Rows lie near named flat spaces through zero. A row that begins with a name and a colon came from that space; any other row is followed by the name of its block's space that it lies nearest.
sz_qj: [  0 -11  21  11  -3  -6  29  24  12 -23  27   0   5  -2 -24 -11 -12 -15
  13   9 -11  18 -22   6  -6 -13 -15  12   1  24 -11]
zf_jp: [  3 -12  -5  -4  -3  12  16 -30   5   3  17 -14   6   9  -4   4  17  14
  -4 -11  17  27  13   9  12  19  16 -25   3   9  13]
zf_jp: [  1  13  35 -22  11 -29 -25   5   5 -16 -55  50 -11 -22  26  60 -42  -5
 -31  30 -63  15  30 -44   9  20 -27 -28   6 -21  -7]
dh_nt: [ 35  -3  17  10  21 -15 -29 -12  -6   1 -45   6   3  48 -52 -51 -31 -13
 -49  32 -40  -6  22 -20  17 -18 -46  -7   3  32 -14]
rp_ct: [ 18   9   9  30  15   2 -27 -10  18  17 -35 -33 -12  36 -60 -65   8  22
 -45  25 -27  -6  22 -22  23 -20 -29 -36 -10  25 -36]
dh_nt: [ -3  30   4  24  -2  51 -19  24  38   7  16 -55   4 -24 -28 -17  38  44
 -14  17 -37  11 -12 -41  34 -14   6  -4 -22   9 -63]
rp_ct: [ 18  -3  -5   2  -1   5  -3  -5   0  16   0 -16  -1   5   5 -25   6  -7
   3  12  -6   1   4  12   3 -13 -16   0  22  26  26]
sz_qj: [  9  -6  -4 -14   8 -10  13   3  18  -2   5  11  -7 -13   7  -2 -13   0
   9  -7  -7   6   8  18  16 -11 -23  14  27   6  35]
pj_lj: [ -8   0 -19 -11   3  25  -7   7 -18   6   6  11   7 -14  43  28  18  -1
  11   0   1  -8 -25   4 -12 -12   5  11  12  -7  15]
zf_jp: [-11 -14  -7  18  10  22  10 -28  27  27  13 -31   6  -1  -6 -16  40  31
  -3 -20  26   5  11  12  18   1  26 -23  -9   4   1]
nh_cd: [  5  -7 -18   9  24  24  -5  -1  16  15  12 -12  12   7 -20 -29  15  13
  -9 -18   8 -21  -9  10  22 -28  -1  26  -6   1  -5]
pj_lj: [-16   5   9 -29   4  41   8   7   2  -7  28  32  -6 -40  67  39  17   6
  32  -7 -28  24 -12   0   5 -16 -11  11  25   5  10]
pj_lj: [ 10  -8  -8 -10  -7  -7  -3 -13 -32   1  -6  10   9  17  13   3  -9 -23
   3   4  14  -4  -2  11 -18   8   3   7  10   7  26]
pj_lj: [  8 -24  35  -8  32  19   5 -30  -6 -11   6  47  11  37 -13 -26 -15 -14
 -15 -13 -22  14  15   1  16 -20 -26   6  -3  29 -18]
dh_nt: [ 10 -11 -34 -35  35  23  -8   0 -11 -18  -2  46  19   8   8  38 -11   7
 -25 -12 -15  -3 -21   1  24 -20 -22  33  19 -16  21]
pj_lj: [ -5  -3 -11   7  27 -13  -6  -2  33   4 -25  -1  -6   2 -35 -21  -4  33
 -24  -4  -4  -9   9  -2  32 -19 -20   0   4  -8   0]
sz_qj: [ 18   4  -1  -9  -2   6   5  14  -1 -10  13   5  -7   1   4  13  -7 -13
  -3   1 -20   5  -2   2  -1  -2 -15  -3   7   1   1]
nh_cd: [-36   6   7 -17   7  -3 -17 -28 -18 -10 -30  41   2  -1  18  25  -3  25
  -2  -9  11   5  11 -22   4  16  16  -2 -11 -26 -16]
zf_jp: [  5   5  18  14  -6  15 -19  -8  13  35 -20 -30  -1 -26  39  11  26   4
  -7  33 -30  12  16 -18  -1   7   4 -43  10  20  10]
pj_lj: [  2   6  -4 -25   5  -9  17  33  13 -36   5  31 -14 -23   5  34 -24   4
   5  12 -37  24 -19  -2  11 -16 -43  10  33  -1  16]
pj_lj: [ 32   8  -4  -8   7  30 -31   9 -20   2  -2   3  21  12   4  18  -7 -23
 -29  13 -35 -13  -7 -24   5  -1  -2  17 -11   0 -18]
nh_cd: [-23   5  15  -8   4  -6 -11 -17  10  11 -22  14   0 -27  27   2  -2  18
  14   0  -1   5  19 -10  15   3   5  11   9  -2  11]
zf_jp: [ -1  -9  -2  28   4 -10  -5  21 -23   3  -1   0   7  28 -20 -12  -3 -32
  -9  -3  19 -43 -27   6 -39 -11  13   6 -35 -14 -32]
nh_cd: [  5  -5 -16  -7  25  13 -10  -7  10   1   2  10  18   7 -20   3  -5  12
 -22 -24   5 -17   2  -4  29  -4   8  30 -14 -21  -9]
pj_lj: [-28 -11  17  17 -10  31  27  -3   5  14  48 -10  -6 -17  41  14  45  -4
  36 -28  26   4  -9  18 -29   5  40 -28 -23  -3 -21]
dh_nt: [ 15  17  -3  -8 -13   2 -21   7 -30  -3  -7   3  -2  14   3  -9 -11 -19
   0  10  -8 -14  -2  -9 -12   1  -5  16  -2   1  -9]
zf_jp: [ -1  -1   0  19 -12  14 -15  -6 -23  31  -6 -24   5   3  30 -17  27 -15
  12  18  11 -15  -9   4 -29  -7  14 -11   1  20   8]
nh_cd: [ -7 -10  23  -7   4   6  18 -11  13   7  13  18 -17 -16  41  11   9  -5
  20 -11 -10  17  18  15  -4  -2  -8 -26  15  10  16]
sz_qj: [ 17  29 -18 -10 -13  14 -34  15 -34 -13  -7  -5  10  17 -17   6 -11  -7
 -17   9 -10 -19 -12 -29  -2  10   9  28 -21 -18 -35]
zf_jp: [ 10  15  13 -27  -3   8  23   7  42 -13  17   7 -44 -34  30  24   5  23
  10   2 -51  49  30   3  28  -2 -44 -46  42  11  21]
rp_ct: [-13   8   5   3  -3 -26  -8   4 -10 -20 -23  12   1  13 -34  -6 -23   6
 -10   8   6  -4  -3 -17  -3   8   0  10 -16 -13 -25]
rp_ct: [-34  -7   8  -2   6 -18  -3 -37 -19   0 -33  30 -10  19   5 -17   2  20
   6  -5  28   5  15   2  -8   1   1 -19   3  -1   2]
rp_ct: [ -2   3  -5   1   5 -23  13  24   5 -10  -8  13 -38   6  -9 -54 -10   1
  24  13 -10  -5 -13  28  -8 -52 -65   7  43  28  25]
dh_nt: [-31  34 -12  -4 -31   3 -16  14 -22   6   1  -9 -18 -27  39  14  19  10
  37 -11  28 -22  -7  -7 -27  15  35  10 -16 -36 -18]
nh_cd: [-23  12   2  18 -31  13   7   6 -55 -18   7  -5 -36  45   4 -20  38  -4
  17  22  14  12 -32   2 -65  -9  -6 -68  -8  20 -43]
rp_ct: [ 23 -18   5  25   9  24  -4 -35  12  29   8 -41  18  32 -29 -22  27   2
 -36  -6   7   3  24  -2  13  16  26 -41 -26  17 -17]
dh_nt: [  5  39 -36 -21 -17  35   3  22   8 -37  32 -26 -16  -1 -39  -5  17  50
  -1  -2 -14  29 -20 -17  34  -5 -14  10   7  -5 -32]
nh_cd: [  3 -11 -21   1  -2  17  13  -1 -21 -10  27  -4  10  27 -15 -11  12  -7
   4 -12  24  -3 -26  18 -13  -9   6  11  -4   7  -3]
sz_qj: [-31   4  13  14 -23 -28   6   5 -35 -12  -8  11 -12  14  -2 -24  -5 -14
  32   7  34 -10 -17   6 -46   0   9   2 -12   2 -17]
zf_jp: [  4   9  -9 -22 -20  -3   8  -3 -19 -21   8   6  -4   3   3   2  -9   0
  17   5   4  22  -3   4  -1   9  -8  11  20  10  17]
pj_lj: [-12   3  13  -9 -12  29   1 -10 -24   1  15  11  -4  -4  44   9  22  -5
  24   4  -4  18  -6  -1 -19  -1   5 -13   7  16  -4]
pj_lj: [ -6   1  -2   1   1 -12  -9  18 -24 -22 -12  17  19  12 -26 -11 -26 -12
   0  18   0 -10 -32 -11  -9 -14 -10  46  -4   5 -13]
sz_qj: [-19  18  35  12 -41 -15  10  15  25  18   8 -36 -14 -66  49  17  11  -3
  48  18  -5  20  16  -8 -15  28  26 -16   4   7  11]
pj_lj: [ 13  23  -1  -2 -14  11 -15  29  18   9  17 -28  17 -43  10  26  -7  -8
   7  -5 -13 -16   0 -20  15  19  30  44 -19 -24 -12]
sz_qj: [  8  27  -1  -8 -17  -1 -10  24   7 -24  -1 -20  11 -17 -36 -17 -22  15
   4  28 -25  19 -13 -28  28  -2 -15  49  10  15 -11]
zf_jp: [ -1  -1  -7  16 -10  -6  -8  -4 -13  15 -10 -22   4   9  -4 -16  10  -5
   1   9  20 -13  -5   4 -17   3  14  -6  -6   5   3]
nh_cd: [ 37  -2   7  18   3   0   6  32  28   8  14 -28  -7  -4 -15  -5  -5 -24
 -17  14 -37  -6   0   4   2 -12 -23 -16   2  14  -1]
dh_nt: [  0   4 -23 -10   0  25   7   7   0  -9  28  -5   6  -4   1  16  14  12
   4 -16   8   3 -18   4   8  -2  10  15  -2 -11  -4]
rp_ct: [ 24 -25 -13  19 -28  16  42 -22  -5  13  57 -59   7  30 -18 -37  35 -16
  20  -9  45  24  -5  45 -18  13  24 -28   7  44  29]
nh_cd: [ -4  10  16  -5 -14 -23  -5   9 -10 -16 -20  14  -8  -6   7  30 -19  -9
  -5  20 -17  11   5 -20 -15  21  -2 -20  -3 -11  -9]
sz_qj: [ -1  -2  30   5   5 -13  13  20  40   1   9   2  -1 -38   2  -9 -20  -7
  19   1 -24   5   8   1  17 -12 -16  28   8  11   6]
zf_jp: [  0   4  34   5  30 -18 -24  24  23   8 -41  40 -18 -22  25  29 -24 -15
 -25  12 -57 -25  18 -24   0 -15 -31 -20  -8 -23 -20]
sz_qj: [  3  50  26   1 -38   1 -31  36   5  -9 -12 -31  -2 -44   3  11 -13   3
  10  43 -47  13   3 -55   6  21   5  19 -10   1 -40]
rp_ct: [-14  -7 -25 -15  -3  -3  19 -11   1 -11  13   3   5  -6   0  13   5  20
  14 -17  31  14  -8  17   9   8  12  13  13  -9  27]
zf_jp: [ 22  -5   6   2  -2  29   4  13  -5  11  31  -9   6  -3  23  -8  10 -30
  14   3 -17  -4 -13  12 -10 -18  -8  13   9  25   7]
dh_nt: [ 31 -10 -19 -30   5  15 -12 -38 -29  -2   7  11  37  31 -13 -12 -20 -13
 -12 -17  16   0  13   6  26  14  11  53   6  10  27]
dh_nt: [ 23   4 -19 -16 -14   4   9  -8 -26 -18  16  -2 -11  36 -17 -14  -3  -8
  -2  -5   8  12   1  14  -6   6 -12  -9  11  10   8]
dh_nt: [-10   6 -16   0   0  26 -11 -36   1  17   1 -22   2  10  -4 -15  34  37
  -7 -19  26   4  17  -4  20  11  27 -15 -11  -6 -10]
pj_lj: [ -3   5  -1   3 -18   4  15  31  -8 -16  25  -6  -4 -12  12  31   5 -15
  14   7  -4   6 -28   0 -27   5   7  -8  -6  -6 -12]
nh_cd: [ 14   7 -14  11 -11 -18 -12   4  -3   3 -20 -30   5  11 -29  -4  -6   1
 -22  20   4  -5   1 -10  -1  15   6 -12  -5  -2   1]
nh_cd: [ 12  31  22   4   0 -26 -26  28  43  13 -33 -12 -23 -40  -2  -3 -25   6
 -10  15 -47 -16  35 -29  26   2 -21   4  -2 -17 -13]
dh_nt: [ 21   9  29  -6  -7 -40 -18  18 -10 -13 -31  17   9  -3 -17 -18 -59 -36
  -1  33 -33  -6   9 -19   1   0 -29  46  10  17   6]
sz_qj: [  0  22  15   1 -34 -15  -4  35  -8 -20   1 -15   8 -28  -2  16 -22 -16
  18  33 -18  12 -18 -25 -14  17   6  26  -4   4 -14]
rp_ct: [ 21  -5  16 -19 -13  20   1 -37 -15  18  25   3   8   3  43  19   5 -27
  10 -27   9   7  39   8  -3  39  35  -9 -10  -1  13]
sz_qj: [ 38  -7  -1 -11  15  23   9  20  13  -2  35  10  -1   1  11  28  -7 -30
 -16 -19 -32  -8   2  10   7  -5 -13   0  -3  -8  -1]
zf_jp: [  4 -11  11   2  28   1  -3   5  21   3  -2  19  10  -4  -8   7 -14  -5
 -18 -15 -15 -16   6  -4  17 -10  -5  16 -14 -13 -12]
rp_ct: [  6  28  -3 -23 -27   7  13  19   1 -17  31  -3 -29 -20  20   4   0   1
  34 -10  -9  16   4   6   0   5 -10   8  16  -3   2]
dh_nt: [-21   3  26  16 -12 -72  20   9  27 -15 -29   1 -28  -9 -38 -30 -35   8
  14  11  10   8  20   4  -3   7 -19 -11   5   0   3]
rp_ct: [-20  -6  -5   4  -9 -21  11   4 -13 -24   0   6  18   7 -27  19 -14   1
  -1  -3  30   2 -20  -7 -13  22  27  13 -23 -19 -16]
nh_cd: [-20  -5  14  -8  15   0   9  17  23   1  11  26   5 -43  28  -3 -12  -1
  36 -12  -7  -8 -10  10  13 -29 -13  57  16   2  18]
rp_ct: [-21   8   0   1  -4  14   0 -22   4   2  -1  -9 -12   3  -1  -2  27  35
  -1  -9  12  17  13  -9   8  12  15 -34  -9  -6 -20]
sz_qj: [-10  -2   4  12  11  11 -19 -15 -18  13 -17   9   0  24   4   2  15   0
 -20  -7   8 -21   5 -10 -15   2  16 -27 -28 -16 -32]
[-16  16 -10  -6  -1  -5 -17  -2   7  10 -21  -5  -2 -24   7 -22   0  27
  18   5   7  -7   2  -5  19 -13  -5  36  18   0  16] : zf_jp
[ 11 -23  41   3  33  -2  39  20  38  -3  40  44 -37   2  12 -30 -14 -35
  21 -38 -29 -12  16  42  -2 -47 -52  -4   9  14  -3] : sz_qj
[  5  19 -35 -29 -12  68 -13  -9 -24   3  35 -12   9  -8  42  34  43  20
   8 -14   1  12 -15  -7   9   8  25   6   4  -9  -3] : dh_nt
[ 16  21  -3  -3 -10   7 -11  21  28  15   1 -33  -3 -42  11 -20   0  10
  18  23 -30   6   3  -6  27 -16 -21  32  32  23  27] : zf_jp
[  5  11  19  -9 -16   4  13 -31  22  29  14 -15 -45 -16  45 -25  24  10
  32 -22   3  17  58  25   7  11  -4 -46  23  14  28] : nh_cd
[ 15 -12 -15  -6  11  -8   1  14  -4  -5  12  11  32  -2 -13  13 -28 -26
  -4 -16  13 -27 -17   9   5   0  13  62 -10 -17  13] : sz_qj
[  5   2  12   2 -10  57   8  -4  15  16  36 -31   4 -26  40  16  46  11
  12  14 -29  39  -5  -7   8  -2   6 -31  14  34   0] : zf_jp
[ -2  -2  -7   0  -4  26   9 -11  11   4  23 -23  11  -8  -2  -5  23  20
   8  -5   8  20  -4   2  17   2  14   4   4  13   4] : zf_jp
[ -3  -5  -4  -7   2 -16   1  -5 -12  -3 -11  19  -5   7   7   4 -11  -7
   2  -5  11  -8   3   9 -10   2  -3   1   5  -8  14] : dh_nt
[ -2   1  37 -32  20  81  -7  -6   4   6  49  43  23 -40  77  35  16 -13
  26 -27 -47  13   2 -15  24 -16   7  47  -3   9 -20] : pj_lj
[ 24  32  12 -14 -41   7  25  47  -7 -45  44 -13 -36  -1 -12 -13 -11 -17
  30  25 -43  40 -18  -1 -14  -9 -46  -5  25  34 -18] : sz_qj
[ 14   6 -10  -3   6  14 -17 -10   6  19  -9 -12  -2  -1  11   5  12   8
 -17  -1 -10  -6  16  -6  13   4   2 -15   2  -5   5] : pj_lj
[ 17 -13 -13   2 -11   5  20  14 -22 -18  30  -6  14  22 -16   6  -3 -28
   2   4  10   6 -31  16 -22   0   1   7   0  13   5] : nh_cd
[-28   9   9  -2  16  17 -11  -5  21  21 -15  13 -22 -31  42  -4  25  31
  15  -5 -14  -3  11  -4  12 -25 -13 -12  14  -3   1] : zf_jp
[ 12   9  33  13   2  29 -21  25   1  30   0  -1 -15 -24  61   7  17 -33
   8  24 -55 -15   1 -11 -24 -24 -18 -23   3  18 -13] : rp_ct
[-24  40   5 -22 -23  27 -19  31   4  -4   0   0  -9 -71  69  56  16  22
  32  24 -39  20 -14 -35   3   5   5  11  16 -13  -5] : dh_nt
[-25 -20  25  -5  13 -16  14 -47  -9  -6 -18  37 -10  28  -8 -51  -6  15
  16  -6  19  24  22  17   6 -16 -24  -8  21  34  15] : pj_lj
[-20  -2  10  -7 -19  13   0 -48 -22  15  -4  -5   0   2  36 -13  27  15
  26   3  25  29  19   4  -6  17  20 -23  15  26  21] : nh_cd
[ 27  17  -1  11 -37 -43 -16  26 -27 -15 -13 -30  24  14 -51 -11 -48 -40
  -7  27  10 -19  -8 -19 -19  35  21  45 -25  -5 -13] : pj_lj
[ 19   3 -16 -16 -11   1  21  16  -8 -28  26   2  -9  13 -17  -8 -11  -8
  10   3  -6  18 -16  16   0 -10 -28  11  24  17  15] : sz_qj
[ 16  12 -13 -13 -20   9  -5  22 -25 -16  19 -10  23  -4  -9 -16 -18 -20
  23  15   0  -1 -31  -1  -1  -8  -3  72  13  19  10] : zf_jp
[-16   4 -12  11  -7  -4  -9  19 -40  -9   1   9   7  21 -10 -19  -3 -19
  16  -1  29 -35 -39   4 -37 -17  11  36 -20  -9 -24] : zf_jp
[  0  22 -21 -17 -24  -3 -14  20 -32 -15 -18   1  -8  -9  23  23  -2   1
   9  38 -15  11 -25 -13 -19   0 -17  -1  29   4  19] : pj_lj
[-28 -11  24  12  19 -29 -17 -16   9  19 -53  25   2 -16  22  14  -9   6
 -11  12  -3 -12  18 -14  -4   2   3 -19  -4 -12   6] : sz_qj
[ -1  10  -3   5   9 -10   7  30  19  11   6   6 -43 -11  14 -36   2  -5
  25 -14  -7 -31   0  29  -9 -44 -39   5  19  -2   9] : zf_jp
[ 17  16 -24 -20  -6  25  -9 -21  10  17  -2 -23 -19  -9  27  16  29  30
 -11   1 -13  21  27  -1  23  13  -4 -43  26   0  27] : sz_qj

Each name stands for a flat space through zero: a line, a plane or more. A row that begins with a name and a colon came from that space; any other row is followed by the name of the space it lies nearest, among the names in its block.
qc-gn: [-19  -3 -23   7  10 -13   6  -5  -2   7  40  -1 -10 -10 -20 -25   2  -7
  -7 -17  41   5   9   2  -9 -21  -4 -26   2 -47 -25]
gb-fc: [ -4  -2 -12 -12   0  29  26  -2 -13  30   7   8 -19  -2   5   6   2  -2
 -25 -20  11 -12 -14  31 -41 -18  18  21  -7 -17 -20]
hz-bl: [ 12  37   0  -4   1 -12 -28 -21  14 -11  10 -14 -21  -5 -11 -32 -12  25
  27  -3  17  -6   5   6 -14  13  11 -13  -5  31  27]
hz-bl: [ -6 -18 -42  -9 -13  15  -2   4 -20  15  20 -13 -35 -17 -12  -5 -12 -27
 -12 -39  24   7 -10   7  -7  -5  -5  12  -2   2 -14]
qc-gn: [  5  -2  25  -1  -3  39  22 -11   2  37   0  23  17 -13  27  23  14  13
 -34   4  -8 -11 -14  23  10 -29   7  12   4 -58 -13]
qc-gn: [  2   6  19  12 -33  -8 -29 -19  16  -5 -50  -5  13  23  17  -9  -4 -14
  16  44 -29   6   2 -38  36  36   8  -8   8  47  13]
hz-bl: [  0  10  18  10  17   2 -14 -21  17  32   2  31   3 -21  25  -4   7  26
  -5   8 -12  -2   6  -9  39 -11 -10  -9   9 -36  19]
gb-fc: [ 16 -18 -13 -20 -38  12 -17  56 -23  -5  36 -73  74  44 -68 -18 -16 -16
   2  -1  18   0  -3  12  43 -37  -1   1  25 -69 -39]
hz-bl: [ 20 -36  23  -1 -15  14  33  32 -13 -41 -38   3  42   9  14  69  18 -20
 -13  20 -40  11 -18  -8  26   7 -27  19   4  20  -9]
mn-qh: [ -1   9  11   5 -34  -1   0  -7   5 -34   5 -38  19  16 -15 -11  -4 -21
   3  19  24   0   6   1 -16  14  20 -21  -3   8 -16]
qc-gn: [ -2 -10  39  14  -1  20 -38 -26  28  -3 -15  21 -13 -51  28   7 -19   8
  12  -6 -23   2 -32  15  50  -8   6  25 -14 -20  -3]
hz-bl: [ 19  -3  29   4  -1  -9 -13   8  14 -30 -28   5  35   9  -4  11   2  19
  25  26 -29   6 -20  -6  44  -6 -14   2   5  -1  -4]
qc-gn: [ -1   3 -11  -8 -21   9 -24  -1  -3  15  -8 -22  -7  15 -12 -23 -19 -10
   8  -3   0  -4  -8   4   0   5  21  15   0  13  -7]
qc-gn: [ -3 -30 -19  -4 -15 -19 -25  45 -16 -47  20 -55  20  10 -47  -6 -25 -36
  22 -17   8  14   5 -10  23   8 -13   6   0  10 -11]
hz-bl: [-32  -1  -2   7  12  13  22 -18  -2  48   3  25 -26  -6  32  -2   5 -13
 -34  -5   4 -11  18   4 -41   3  26   6  -8 -17  -3]
mn-qh: [-22   3  28   7  32  -3  20   0   9   8  -6  24   0   2  23   9   4  10
  -9   8 -17 -15  16  13 -42   4  25  13 -16  -9   6]
qc-gn: [ -7 -18  23   2  18  -8  10  29   1 -12 -29  11  29  24   1  19   0   3
   8  17 -39  -4  -5   2  -2  -2   6  25  -6  -1 -11]
mn-qh: [  2  20  -2  -3  -7  10 -22 -18   3  56 -10   6  -6  10  20 -19  -3  12
  -8  11 -14  -9  16 -16  17  11  10   1  13   5  31]
hz-bl: [-10  -4 -10  -4  23  11  -2  -1  -7  40   3  22 -33 -21  27   9  -5   3
 -15 -24 -15  -6  12   0  -8   8  -1  24  -5   9  30]
gb-fc: [ -9  -3   8   1  16   4  18   0   0  32 -34  34  -2  16  27  13  10   7
 -11  15 -34  -7   0  -6 -13   3   8  19  -1   8   4]
hz-bl: [ 17  18 -20 -12 -21   5  -5   6 -11  23  29 -30  27  25 -28 -24   5   8
  -8   4  28  -3  14  -4  15 -16  -5 -26  25 -32   1]
qc-gn: [ 38  33  18 -11 -26  10 -40 -21  19 -39  -3 -29  -5 -13 -21 -19 -20  30
  39  -1  11  -4 -34  26  14  -1   9   2  -7  29   8]
gb-fc: [ -3   0  12   3 -10   7 -11  -3   6 -11  14 -16   8  -9  -9  -8 -10  -4
   3  -3  12  -2  -5  14   5  -8  11  -1  -5 -23 -14]
gb-fc: [-17   4  10   7  15   1  23 -10   2  42 -29  36   0  20  36   7  17   3
 -21  24 -26  -9  17 -15 -19  10  14   4   3   2   9]
mn-qh: [  3   8   3  -4  17   8   5  -8   3  -8  13   9 -28 -29   8   9  -4  14
   1 -24   8  -6  -7  25 -28  -2   4  12 -16   9  11]
hz-bl: [ 11  22 -16 -10   3   6  -5  -6  -8  28  31  -9 -12  -9   3  -8   2  14
 -13 -15  17  -6  27  -4  -4   7  -8 -13  10   3  41]
gb-fc: [ 22  13  23   0  -8  -7   4  -3  12 -79  13 -24   8 -18 -21  11  -2  11
  24  -1  23   2 -18  26 -18   1  -2 -13 -16  19  -8]
gb-fc: [ 32   8 -15 -16  25  22  20 -10  -6  13  12  39 -34 -41   9  25  15  42
  -7 -38   6   0 -35  32  -1 -34 -31  14  -1  -9   8]
gb-fc: [-17   3 -48  -5 -15  18  21 -18 -23  67  24   2 -31   5  10 -17  11 -25
 -45 -17  35  -2  22 -11 -28  -1   6 -16  14 -15  -3]
mn-qh: [ -4 -27  28   3 -10  49  29  -1  -9  37 -14  24  12 -23  56  58  14 -20
 -55   2 -31  -6   3   3  16   1   0  28   1 -26   8]
mn-qh: [-10 -17   1   6  17 -10  36  17  -7 -20  18   8  19   0  -9  18  17  -6
 -13  -1  13   4   5   6 -15 -19 -12 -13  -1 -36 -26]
mn-qh: [ 17  -4  -7 -12 -20  23  -3  11 -15   4  17 -25   6 -10  -1  17  -3  -9
 -16 -16   5   0   5   3  15   4 -11   7   8   3  18]
gb-fc: [ 32   1  -5  10 -48  13   0 -46  13 -15 -41  24  -8 -16  14  11  22  -3
   4  25   6  24 -53 -20  61  -8 -33 -28  17  17 -30]
qc-gn: [ 16  10   3   0  -9  -7  -4  -7   3 -22  -6  -6  -1  -4   4   8   5   3
   8   8   0   6   5 -13   9  19 -14 -13   3  36  23]
qc-gn: [ 15   4  -5 -10  18  -1  -8   8  -2 -30  18  -6 -24 -29 -12   8 -12  17
  18 -33   6   0 -11  23 -13  -1 -10  15 -14  22  17]
mn-qh: [ -1   8 -14 -12 -23  38  28 -13 -17  50   2  -3 -12  12  17   4   9 -13
 -41  -5  14 -14   3  14 -40  -2  24   8   4  -6  -6]
hz-bl: [ -4 -28 -38 -16   3  29  20  25 -37  55  20   3 -14 -10  15  28   5 -23
 -46 -37  -4   0  16  -4   3  -5 -20  25  12 -14  16]
mn-qh: [ 25 -12 -37  -3 -20  -8 -16  -4  -5 -35   9  -7 -19 -24 -33  -6  -2  -5
  24 -23  28  26 -42  -5  46 -19 -43 -16   9   7 -27]
gb-fc: [  0  18  28  13 -19  -2  31 -18  10   8 -16   7  46  36  18   4  32   1
 -22  57   2  -5  21 -21  -3   5  10 -41  17 -21  -8]
qc-gn: [-20   8 -38  -5  11  -8  -7 -10  -8  34   5   4 -49   4  -3 -31 -11  -8
   1 -22  13  -4  10  -2 -40  11  16   7  -7  27   6]
hz-bl: [  1  26  -4   3 -11   6 -29 -38  16  34  11   4 -18 -10  -1 -42  -7  18
   6   0  22  -4  -8   5  16 -14  13 -17   6 -27  -4]
mn-qh: [-11  12  28  14  19   1   0 -37  25  -5 -11  36 -31 -35  32   2   1  17
   5   0  -4  -5 -11  15 -17   3  15   2 -20   4   3]
gb-fc: [  6   9  -9 -18  32 -15  31  44 -22  -7  24 -17  23  32 -21  11   9  17
  -5  -6  -1 -13  36   8 -49   3  -3   3   2   9  28]
mn-qh: [  0  44   3  13  17 -20 -28 -47  26  34  19  23 -17 -16  13 -45   7  40
  11  12  20  -3  22 -18  21  -2  -3 -44  12 -21  33]
[ -7   5  11   2  10  10  18  -7   1  16  11  12  -1  -9  19  10   9   5
 -21  -1   3  -8  13   8 -18  -2   8  -2  -3 -19   7] : mn-qh
[-18  12   2  12  -8   0   0 -20   5  42  23   0  14   5  13 -22  10  -7
 -27  17  20  -4  36 -20  12  -1   8 -35  17 -47   6] : gb-fc
[ 23  -9  29 -15 -11  49   3   9  -5  19 -25   6  10 -12  31  44  -4   9
 -19  -5 -41 -13 -22  25  14  -3   7  50  -4   5  16] : qc-gn
[-16   9 -17   8 -34  18 -30 -45   8  53   2  -1 -32 -12  17 -38 -11 -21
 -15  -1  21   1   0 -14  20   6  19 -13   8 -12  -6] : qc-gn
[-17 -23 -12   3  21 -11  -3  19  -8  -7   7   3 -15 -13  -2   7 -10 -15
   3 -22  -8   6   7  -4  -3   5  -8  16  -9   6   3] : qc-gn
[ -2 -18 -11  -4  20 -13  -1  23  -6 -12 -16  11  -6   5 -12   6  -6   3
  18 -11 -20   6 -17   2   2  -7 -11  23  -6  13 -11] : mn-qh
[-23  27   7  22  10 -18  -2 -47  24   1  33  13 -25 -27   8 -36   6   7
  -2   3  46  -1  20  -1 -21  -1  14 -47  -7 -30  -3] : hz-bl
[  0 -28 -22  -7   4  12   2  23 -19  24   9   4   1  -8  -1  16  -1 -13
 -16 -22  -9   7  -4  -5  29 -14 -23  17  10 -22  -3] : hz-bl
[-32 -20 -25   3  -4  12  -2   3 -10  45  30  -6  -6   0 -14 -28 -10 -26
 -23 -21  26  -2   2   9  -2 -29  17   2   3 -69 -41] : qc-gn
[ 11  19  35  14  -6 -14 -13 -25  29 -39 -18   7  14  -5   3  -6   4  20
  26  30  -2   3 -14  -1  17   3   3 -21  -4   6  -4] : hz-bl
[-18  -5 -12  -3 -10  -2 -32   3   0  21 -25 -12 -18  22  -8 -30 -27 -17
  17  -2 -17  -4  -6  -4  -6  14  29  28  -7  28  -8] : qc-gn
[  3 -12  11   9 -15  15 -17 -20  14   6 -24  20  -3 -18  11   1  -3   0
   5   6 -12   8 -39   2  46 -18  -4   8   1 -22 -29] : hz-bl
[  7   4   5   4 -18 -13   1  -6   7 -56  -2 -21   2   1 -20  -3  -2 -10
  20   8  20   7 -13   5 -14   8   2 -16  -9  26 -19] : hz-bl
[ 21  34   2  -3 -25   6 -21 -21  10  34  19 -15  35  20 -18 -40   7  29
   0  25  25  -4   2  -5  44 -27   0 -39  30 -57  -4] : hz-bl
[ -6 -17 -17 -12  22  -8   0  45 -19  22   4  -6  20  29 -20  -1  -6   1
   1  -9 -22  -4  13  -4   4 -11  -5  23   8 -15   2] : hz-bl
[  7   3  -7  -3  -7 -29 -14  32  -8 -27  26 -45  44  29 -37 -14  -2  -6
  14  13  12   6  34 -24  23  10 -16 -29  18  -3  17] : gb-fc
[  4   2  34   3  18 -17  -5  20  12 -41 -10  -6  30  10  -7  10  -5  16
  24  16 -24  -5   4   5  -1   7   4   8  -9   9  10] : gb-fc
